Here is a tiny trained network, its code and every weight. The questions are about switching its units off for an input and a class, where a switched-off unit gives its printed mean instead of its output.

import numpy as np


def w(rows, s, z=0):
    codes = np.array(rows[::2]) - 128.0
    scale = np.full(codes.shape[1], s)
    scale[-1] = z or s
    return codes * scale


def norm(h):
    return h / np.sqrt((h * h).mean(-1, keepdims=True) + 1e-5)


def f(y):
    return y / 2 * (1 + np.tanh(0.7978845608 * (y + 0.044715 * y**3)))


def log_softmax(a):
    a = a - a.max(-1, keepdims=True)
    return a - np.log(np.exp(a).sum(-1, keepdims=True))


def net(x, mask):
    res = np.array(x, float).reshape(1, 6) / 4 @ E
    u = 0
    for l in range(4):
        y = f(norm(res) @ A[l][:, :-1].T + A[l][:, -1])
        res = res + np.where(mask[u : u + 3], y, B[l][:, -1]) @ B[l][:, :-1]
        u += 3
    return log_softmax(norm(res)[-1] @ U[:, :-1].T + U[:, -1])


A, B = {}, {}
E = w([
[120,96,100,151,143,171,52,162,124,165,210,130],'x0',
[88,146,137,109,132,131,102,107,144,89,150,142],'x1',
[116,115,75,108,34,40,138,74,100,163,148,202],'x2',
[134,157,114,138,135,114,141,137,118,110,153,96],'x3',
[140,112,148,120,126,128,129,120,133,144,130,137],'x4',
[109,206,192,223,121,90,96,94,146,246,104,136],'x5',
],0.013)
A[0] = w([
[67,246,197,228,160,63,82,117,161,254,97,131,253],'L0N1',
[147,135,202,152,199,168,160,106,210,100,61,61,186],'L0N2',
[180,115,162,198,169,252,89,160,218,113,163,78,179],'L0N3',
],0.0072,0.0028)
B[0] = w([
[80,80,165,179,156,120,173,140,195,164,133,100,247],'L0N1',
[183,131,99,69,115,199,86,64,73,41,123,90,187],'L0N2',
[93,165,191,127,126,89,132,247,104,141,93,186,205],'L0N3',
],0.014,0.015)
A[1] = w([
[189,118,133,129,254,254,152,91,222,82,120,34,129],'L1N1',
[185,130,90,103,87,163,44,186,68,151,186,165,3],'L1N2',
[158,164,210,172,245,250,153,79,114,126,76,17,60],'L1N3',
],0.0085,0.0028)
B[1] = w([
[11,52,191,186,11,90,67,44,94,167,87,66,232],'L1N1',
[101,84,40,117,1,156,64,59,53,93,124,8,172],'L1N2',
[47,30,234,230,67,156,132,113,159,73,139,196,255],'L1N3',
],0.01,0.0085)
A[2] = w([
[99,119,127,72,107,99,217,107,126,67,19,117,254],'L2N1',
[254,176,61,52,66,84,129,43,66,74,127,212,108],'L2N2',
[115,56,105,151,160,155,112,204,111,129,215,124,164],'L2N3',
],0.009,0.0053)
B[2] = w([
[183,171,129,48,185,122,227,138,120,134,145,112,254],'L2N1',
[209,110,115,247,177,126,101,100,201,85,60,182,191],'L2N2',
[131,158,117,113,59,189,119,225,133,224,149,250,223],'L2N3',
],0.014,0.0086)
A[3] = w([
[174,74,64,109,124,143,40,123,93,106,162,164,88],'L3N1',
[87,112,187,118,118,122,218,70,106,111,78,48,238],'L3N2',
[136,114,79,158,110,73,151,58,245,248,174,97,4],'L3N3',
],0.013,0.0019)
B[3] = w([
[47,97,125,201,82,121,98,60,85,126,122,85,166],'L3N1',
[188,189,8,111,177,44,65,76,93,145,143,92,246],'L3N2',
[131,127,67,29,123,166,117,181,58,92,149,148,217],'L3N3',
],0.016,0.014)
U = w([
[182,193,65,22,205,52,98,95,65,105,130,83,209],'0',
[95,73,103,202,59,94,47,32,108,96,92,79,212],'1',
[90,111,89,90,50,195,96,201,82,102,180,189,100],'2',
[92,162,225,214,177,138,123,186,194,170,134,181,3],'3',
[251,147,103,107,177,83,219,76,195,23,89,161,86],'4',
],0.015,0.0067)

Each question gives the input, the list of numbers given to net, and the class t.
The units are the neurons (one row each of A and B). Each row of codes is followed by its name. A weight is (code - 128) times the scale printed after its matrix; where a second scale follows, it is the last column's (A, B and U).
mask holds one flag per neuron, layer by layer. A switched-off neuron (its flag False) gives its mean, the last column of its row in B, instead of its output. The means were averaged over made-up inputs and are rounded, as every weight is.
A unit's drop is (log p(t) with every unit on - log p(t) with that unit switched off) / (log p(t) with every unit on - log p(t) with every unit switched off).
The circuit of an input: a set's keep is (log p(t) with only the set's units on - log p(t) with every unit switched off) / (log p(t) with every unit on - log p(t) with every unit switched off). Starting from all 12 units, units are removed one at a time, each time the one whose removal leaves the highest keep (on an exact tie, the one counted first), for as long as the keep stays at least 0.8.
units of the circuit, in order: the units of the circuit, biggest drop first
top k neurons: the k neurons with the biggest drops, biggest first
k most important neurons of layer l: the k neurons of layer l with the biggest drops, biggest first
input [-4,4,4,-7,-5,-3], class 4: top 3 neurons : [L0N1 L2N2 L1N1]
input [-3,-6,-8,-2,0,8], class 1: top 2 neurons : [L0N2 L1N1]
input [7,-8,6,8,-4,-1], class 1: units of the circuit, in order : [L0N1 L3N1]
input [4,-1,2,1,7,7], class 2: top 2 neurons : [L3N3 L0N3]
input [7,1,0,4,3,7], class 3: units of the circuit, in order : [L0N1]
input [-2,-3,4,6,8,-2], class 4: top 2 neurons : [L0N1 L2N2]
input [0,-7,6,3,-3,-6], class 4: top 3 neurons : [L2N1 L0N1 L2N2]
input [1,-5,2,3,-3,2], class 2: top 2 neurons : [L0N2 L3N3]
input [6,7,-2,-2,-7,1], class 3: top 2 neurons : [L3N3 L0N2]
input [5,-7,-7,7,-6,-1], class 2: top 2 neurons : [L0N3 L0N1]
input [2,-4,8,-3,2,8], class 2: top 3 neurons : [L3N3 L2N1 L3N2]
input [-7,-2,1,-5,-7,8], class 0: top 2 neurons : [L3N2 L3N3]
input [-6,-8,-7,-8,-2,4], class 1: top 2 neurons : [L1N3 L0N2]
input [-7,3,2,4,-8,-8], class 4: units of the circuit, in order : [L0N1 L2N2 L1N1]
input [3,-8,6,-8,-2,1], class 2: units of the circuit, in order : [L3N2]
input [-7,-2,4,-1,-2,-7], class 4: units of the circuit, in order : [L0N1 L2N2]
input [1,2,4,3,-1,8], class 2: 2 most important neurons of layer 1 : [L1N1 L1N2]
input [-8,5,2,1,0,0], class 4: 2 most important neurons of layer 0 : [L0N1 L0N3]
input [1,3,-7,-3,-5,2], class 3: 2 most important neurons of layer 1 : [L1N2 L1N3]
input [-7,-8,1,-6,3,1], class 0: units of the circuit, in order : [L3N2]
input [1,1,-1,5,-1,-2], class 2: 2 most important neurons of layer 0 : [L0N1 L0N2]
input [0,-8,3,-2,-8,7], class 0: 2 most important neurons of layer 2 : [L2N3 L2N2]
